Here is a tiny trained network, its code and every weight. The questions are about switching its units off for an input and a class, where a switched-off unit gives its printed mean instead of its output.

import numpy as np


def w(rows, s, z=0):
    codes = np.array(rows[::2]) - 128.0
    scale = np.full(codes.shape[1], s)
    scale[-1] = z or s
    return codes * scale


def norm(h):
    return h / np.sqrt((h * h).mean(-1, keepdims=True) + 1e-5)


def f(y):
    return y / 2 * (1 + np.tanh(0.7978845608 * (y + 0.044715 * y**3)))


def log_softmax(a):
    a = a - a.max(-1, keepdims=True)
    return a - np.log(np.exp(a).sum(-1, keepdims=True))


def net(x, mask):
    res = np.array(x, float).reshape(1, 8) / 4 @ E
    u = 0
    for l in range(4):
        y = f(norm(res) @ A[l][:, :-1].T + A[l][:, -1])
        res = res + np.where(mask[u : u + 3], y, B[l][:, -1]) @ B[l][:, :-1]
        u += 3
    return log_softmax(norm(res)[-1] @ U[:, :-1].T + U[:, -1])


A, B = {}, {}
E = w([
[195,82,154,172,68,140,215,121,183],'x0',
[186,129,138,179,151,138,237,143,167],'x1',
[116,80,103,150,114,219,153,185,137],'x2',
[122,165,113,98,50,189,197,252,147],'x3',
[88,85,154,110,152,105,120,51,169],'x4',
[129,193,129,113,125,148,105,119,94],'x5',
[107,137,99,253,175,162,136,138,127],'x6',
[157,124,120,131,118,84,84,90,49],'x7',
],0.0072)
A[0] = w([
[89,87,198,141,90,107,126,139,104,68],'L0N0',
[116,51,99,253,120,169,254,83,208,65],'L0N1',
[149,124,163,75,86,130,240,75,104,1],'L0N2',
],0.0052,0.0022)
B[0] = w([
[197,215,39,158,143,98,165,80,194,121],'L0N0',
[207,134,199,254,231,225,120,204,150,254],'L0N1',
[123,77,77,78,114,211,130,89,105,137],'L0N2',
],0.0072,0.0047)
A[1] = w([
[138,90,117,167,179,162,137,133,182,5],'L1N0',
[156,124,185,88,70,127,214,167,118,70],'L1N1',
[125,117,226,119,214,2,89,39,75,83],'L1N2',
],0.0073,0.0012)
B[1] = w([
[63,115,167,177,92,114,93,63,121,186],'L1N0',
[153,163,94,96,49,74,245,97,157,167],'L1N1',
[167,122,115,97,194,58,40,58,148,255],'L1N2',
],0.011,0.0067)
A[2] = w([
[94,178,129,80,138,172,1,212,74,254],'L2N0',
[191,170,129,65,26,103,196,122,152,83],'L2N1',
[144,87,177,204,126,159,150,170,199,94],'L2N2',
],0.0069,0.0023)
B[2] = w([
[81,111,128,166,147,125,176,160,99,252],'L2N0',
[106,185,6,108,127,140,103,159,165,232],'L2N1',
[210,137,172,83,119,153,150,80,166,253],'L2N2',
],0.014,0.0044)
A[3] = w([
[64,131,117,154,172,145,144,134,69,216],'L3N0',
[129,123,133,126,149,9,39,2,62,163],'L3N1',
[197,108,155,185,137,120,169,153,183,253],'L3N2',
],0.0084,0.0016)
B[3] = w([
[141,76,176,153,84,59,76,105,76,154],'L3N0',
[181,106,76,25,223,91,40,58,189,245],'L3N1',
[121,100,207,151,34,202,160,2,144,181],'L3N2',
],0.0099,0.012)
U = w([
[187,130,251,170,113,202,191,70,176,253],'0',
[80,96,186,187,123,61,130,180,12,54],'1',
[170,111,142,76,217,70,72,45,132,98],'2',
[138,191,63,80,80,133,191,175,160,89],'3',
],0.011,0.0016)

Each question gives the input, the list of numbers given to net, and the class t.
The units are the neurons (one row each of A and B). Each row of codes is followed by its name. A weight is (code - 128) times the scale printed after its matrix; where a second scale follows, it is the last column's (A, B and U).
mask holds one flag per neuron, layer by layer. A switched-off neuron (its flag False) gives its mean, the last column of its row in B, instead of its output. The means were averaged over made-up inputs and are rounded, as every weight is.
A unit's drop is (log p(t) with every unit on - log p(t) with that unit switched off) / (log p(t) with every unit on - log p(t) with every unit switched off).
The circuit of an input: a set's keep is (log p(t) with only the set's units on - log p(t) with every unit switched off) / (log p(t) with every unit on - log p(t) with every unit switched off). Starting from all 12 units, units are removed one at a time, each time the one whose removal leaves the highest keep (on an exact tie, the one counted first), for as long as the keep stays at least 0.8.
units of the circuit, in order: the units of the circuit, biggest drop first
most important unit: the unit with the biggest drop
top k neurons: the k neurons with the biggest drops, biggest first
k most important neurons of layer l: the k neurons of layer l with the biggest drops, biggest first
drop when u is switched off: that unit's drop, to one decimal
input [-7,0,0,8,-4,2,3,-6], class 1: units of the circuit, in order	L2N0, L3N0
input [7,0,-2,-6,-3,-7,8,4], class 0: most important unit	L0N1
input [-4,3,1,6,5,7,2,0], class 1: units of the circuit, in order	L3N1, L2N0
input [-3,8,0,6,6,2,-4,-7], class 3: units of the circuit, in order	L1N1, L2N1
input [6,-7,6,-5,-6,1,0,5], class 1: units of the circuit, in order	L1N2, L1N1, L2N0, L3N1
input [6,6,-3,8,4,1,-3,-2], class 3: top 2 neurons	L1N1, L2N1
input [0,-6,7,6,-3,1,-5,8], class 3: top 2 neurons	L1N1, L2N1
input [-7,4,3,-8,-7,7,5,-4], class 1: 2 most important neurons of layer 1	L1N2, L1N1
input [3,7,-7,-4,-7,1,-7,-5], class 3: drop when L2N1 is switched off	0.1
input [1,5,-7,6,-5,1,-6,-2], class 3: drop when L0N1 is switched off	0.0
input [6,0,-1,6,8,-3,-4,5], class 3: drop when L2N1 is switched off	0.3
input [-4,-7,-1,0,-3,-6,3,0], class 1: 2 most important neurons of layer 2	L2N0, L2N2
